Here is a tiny trained network, its code and every weight. The questions are about switching its units off for an input and a class, where a switched-off unit gives its printed mean instead of its output.

import numpy as np


def w(rows, s, z=0):
    codes = np.array(rows[::2]) - 128.0
    scale = np.full(codes.shape[1], s)
    scale[-1] = z or s
    return codes * scale


def f(y):
    return y / 2 * (1 + np.tanh(0.7978845608 * (y + 0.044715 * y**3)))


def log_softmax(a):
    a = a - a.max(-1, keepdims=True)
    return a - np.log(np.exp(a).sum(-1, keepdims=True))


def net(x, mask):
    res = np.array(x, float).reshape(1, 3) / 4 @ E
    y = f(res @ A[0][:, :-1].T + A[0][:, -1])
    res = res + np.where(mask, y, B[0][:, -1]) @ B[0][:, :-1]
    return log_softmax(res[-1] @ U[:, :-1].T + U[:, -1])


A, B = {}, {}
E = w([
[89,166,222,77,114,72,180,183,136,237,135,92],'x0',
[183,233,117,193,108,212,198,127,171,130,130,123],'x1',
[198,228,23,137,113,98,135,8,1,95,204,107],'x2',
],0.011)
A[0] = w([
[79,88,142,76,150,77,134,122,88,133,127,129,4],'n1',
[137,109,134,142,146,141,147,127,131,141,143,130,48],'n2',
[120,160,198,117,117,152,195,188,148,210,131,98,139],'n3',
[46,50,140,80,174,93,44,166,126,88,83,174,158],'n4',
[116,145,93,98,118,78,121,93,27,140,172,112,170],'n5',
[89,130,176,122,128,133,125,176,176,162,127,155,24],'n6',
[165,153,144,157,126,185,132,148,169,101,92,160,84],'n7',
[101,146,147,112,106,107,122,127,157,134,117,107,192],'n8',
[93,173,141,132,111,108,118,153,158,142,143,124,23],'n9',
[104,99,86,161,124,150,99,114,158,105,101,145,133],'n10',
[110,155,205,127,88,109,203,142,130,175,136,128,126],'n11',
[82,117,165,93,120,94,132,176,155,166,121,138,137],'n12',
[71,131,187,120,137,148,134,159,176,154,110,124,105],'n13',
[186,217,95,156,110,147,186,114,102,101,162,108,123],'n14',
[136,127,93,171,138,161,117,120,115,64,142,145,164],'n15',
[116,115,155,147,128,187,152,202,241,122,33,161,131],'n16',
[136,105,109,131,136,158,73,151,142,139,156,117,39],'n17',
[120,133,173,101,98,119,208,180,167,175,115,114,215],'n18',
[63,85,249,61,141,93,129,207,135,193,115,95,138],'n19',
],0.013,0.0039)
B[0] = w([
[122,133,148,139,107,214,89,101,148,127,103,106,165],'n1',
[132,143,140,151,126,117,90,130,103,120,150,113,127],'n2',
[194,96,142,128,195,92,140,201,71,157,110,63,211],'n3',
[206,115,61,61,205,117,140,224,48,110,62,121,211],'n4',
[91,159,197,125,55,215,47,75,189,127,118,104,197],'n5',
[117,83,109,134,103,97,145,132,144,85,134,170,186],'n6',
[137,72,173,163,103,149,62,138,100,115,86,61,173],'n7',
[134,108,95,140,165,87,129,160,104,156,139,154,153],'n8',
[164,155,110,140,148,119,154,159,106,157,127,117,144],'n9',
[171,162,125,96,150,154,143,135,81,149,124,133,160],'n10',
[140,125,126,143,189,98,146,132,74,174,103,125,187],'n11',
[99,117,77,159,127,83,179,118,130,126,192,175,193],'n12',
[126,90,85,187,117,91,118,152,158,43,142,140,195],'n13',
[123,172,102,25,129,150,173,146,117,190,131,180,204],'n14',
[102,126,133,45,140,154,127,125,120,173,150,149,178],'n15',
[37,100,147,210,60,116,83,62,224,58,97,99,241],'n16',
[126,172,154,126,137,133,107,110,124,123,123,174,134],'n17',
[166,83,136,169,187,94,128,188,81,158,112,112,205],'n18',
[85,122,104,125,72,62,239,95,175,167,250,239,252],'n19',
],0.011,0.029)
U = w([
[201,254,129,107,173,101,207,128,143,132,140,155,2],'0',
[121,126,205,250,118,90,146,126,98,201,167,107,148],'1',
[101,115,180,173,81,176,44,101,141,63,25,58,133],'2',
[224,121,119,49,224,116,150,197,6,159,91,146,172],'3',
[84,175,141,70,51,156,125,72,134,151,193,187,157],'4',
[115,63,115,242,136,24,160,159,142,80,152,163,116],'5',
[217,133,121,218,122,128,134,104,121,83,209,90,57],'6',
],0.0083,0.0091)

Each question gives the input, the list of numbers given to net, and the class t.
The units are the neurons (one row each of A and B). Each row of codes is followed by its name. A weight is (code - 128) times the scale printed after its matrix; where a second scale follows, it is the last column's (A, B and U).
mask holds one flag per neuron, in row order. A switched-off neuron (its flag False) gives its mean, the last column of its row in B, instead of its output. The means were averaged over made-up inputs and are rounded, as every weight is.
A unit's drop is (log p(t) with every unit on - log p(t) with that unit switched off) / (log p(t) with every unit on - log p(t) with every unit switched off).
The circuit of an input: a set's keep is (log p(t) with only the set's units on - log p(t) with every unit switched off) / (log p(t) with every unit on - log p(t) with every unit switched off). Starting from the 12 units with the biggest drops (on a tie, the unit counted first), units are removed one at a time, each time the one whose removal leaves the highest keep (on an exact tie, the one counted first), for as long as the keep stays at least 0.8.
units of the circuit, in order: the units of the circuit, biggest drop first
k most important neurons: the k neurons with the biggest drops, biggest first
drop when u is switched off: that unit's drop, to one decimal
input [-8,-5,5], class 4: units of the circuit, in order	[n5]
input [4,6,6], class 0: units of the circuit, in order	[n4 n16]
input [-6,-6,5], class 4: 2 most important neurons	[n5 n16]
input [-4,-8,5], class 2: 2 most important neurons	[n5 n19]
input [-3,7,-1], class 2: 2 most important neurons	[n19 n7]
input [-8,7,3], class 3: 2 most important neurons	[n16 n19]
input [-6,6,-2], class 2: 2 most important neurons	[n19 n7]
input [-8,-2,-4], class 3: 2 most important neurons	[n4 n5]
input [-8,-6,3], class 3: 3 most important neurons	[n16 n19 n4]
input [-7,-1,-5], class 2: 2 most important neurons	[n16 n19]
input [-4,2,2], class 4: 4 most important neurons	[n4 n3 n18 n11]
input [-8,0,0], class 3: drop when n16 is switched off	0.4
input [2,-7,4], class 2: drop when n14 is switched off	0.1
input [5,-1,6], class 4: drop when n16 is switched off	0.1
input [7,8,7], class 3: drop when n5 is switched off	0.0
input [1,6,0], class 3: units of the circuit, in order	[n19]
